Below are the code and all the weights of a small trained network. Each question names an input and a class and asks about switching units off, where a switched-off unit gives its printed mean instead of its output.

import numpy as np


def w(rows, s, z=0):
    codes = np.array(rows[::2]) - 128.0
    scale = np.full(codes.shape[1], s)
    scale[-1] = z or s
    return codes * scale


def f(y):
    return y / 2 * (1 + np.tanh(0.7978845608 * (y + 0.044715 * y**3)))


def log_softmax(a):
    a = a - a.max(-1, keepdims=True)
    return a - np.log(np.exp(a).sum(-1, keepdims=True))


def net(x, mask):
    res = np.array(x, float).reshape(1, 5) / 4 @ E
    y = f(res @ A[0][:, :-1].T + A[0][:, -1])
    res = res + np.where(mask, y, B[0][:, -1]) @ B[0][:, :-1]
    return log_softmax(res[-1] @ U[:, :-1].T + U[:, -1])


A, B = {}, {}
E = w([
[169,104,141,18,180,108,122],'x0',
[156,155,254,144,162,123,104],'x1',
[171,55,103,185,116,196,145],'x2',
[80,88,159,115,195,146,233],'x3',
[137,197,119,146,136,161,184],'x4',
],0.011)
A[0] = w([
[114,115,39,200,49,162,161,254],'N0',
[42,112,180,62,180,106,206,153],'N1',
[102,254,114,159,132,153,159,171],'N2',
[162,88,106,90,158,186,129,244],'N3',
[105,155,146,98,132,70,65,234],'N4',
[173,122,224,159,151,160,127,194],'N5',
],0.01,0.0041)
B[0] = w([
[2,152,46,107,72,180,81,249],'N0',
[88,72,173,93,185,94,195,215],'N1',
[67,226,197,166,135,104,126,206],'N2',
[176,156,41,76,176,145,225,181],'N3',
[222,77,196,102,73,29,96,204],'N4',
[209,106,122,216,237,184,91,188],'N5',
],0.0085,0.013)
U = w([
[60,202,152,178,110,143,154,99],'0',
[141,159,140,169,48,152,29,79],'1',
[120,91,189,87,179,104,230,49],'2',
[201,160,27,53,115,144,174,68],'3',
[207,118,193,95,80,2,52,178],'4',
[202,117,132,224,212,200,128,251],'5',
[64,74,37,133,59,193,109,134],'6',
],0.009,0.0022)

Each question gives the input, the list of numbers given to net, and the class t.
The units are the neurons (one row each of A and B). Each row of codes is followed by its name. A weight is (code - 128) times the scale printed after its matrix; where a second scale follows, it is the last column's (A, B and U).
mask holds one flag per neuron, in row order. A switched-off neuron (its flag False) gives its mean, the last column of its row in B, instead of its output. The means were averaged over made-up inputs and are rounded, as every weight is.
A unit's drop is (log p(t) with every unit on - log p(t) with that unit switched off) / (log p(t) with every unit on - log p(t) with every unit switched off).
The circuit of an input: a set's keep is (log p(t) with only the set's units on - log p(t) with every unit switched off) / (log p(t) with every unit on - log p(t) with every unit switched off). Starting from all 6 units, units are removed one at a time, each time the one whose removal leaves the highest keep (on an exact tie, the one counted first), for as long as the keep stays at least 0.8.
units of the circuit, in order: the units of the circuit, biggest drop first
most important unit: the unit with the biggest drop
top k neurons: the k neurons with the biggest drops, biggest first
drop of u: that unit's drop, to one decimal
input [2,7,1,-5,7], class 5: units of the circuit, in order => N5
input [-4,-3,-8,4,-5], class 4: top 2 neurons => N4; N3
input [1,0,7,1,5], class 6: top 2 neurons => N0; N4
input [-4,7,1,-4,-1], class 5: top 2 neurons => N5; N0
input [-8,1,-1,4,-5], class 6: units of the circuit, in order => N2; N0
input [-2,2,1,4,0], class 5: units of the circuit, in order => N5; N0
input [-6,-1,-3,-8,-8], class 4: top 2 neurons => N4; N5
input [8,-5,-2,-8,5], class 4: top 2 neurons => N4; N0
input [-4,-5,-8,5,-2], class 2: top 2 neurons => N1; N0
input [1,7,-4,2,7], class 5: top 3 neurons => N5; N0; N3
input [5,4,4,3,2], class 5: top 2 neurons => N5; N4
input [5,-4,7,7,-5], class 3: top 2 neurons => N3; N2
input [-6,0,6,-7,-5], class 6: drop of N0 => 0.4
input [-7,2,-4,5,-8], class 2: most important unit => N1
input [-6,-1,8,6,1], class 6: drop of N0 => 0.6
input [-5,-4,-7,-5,-6], class 4: drop of N4 => 1.8
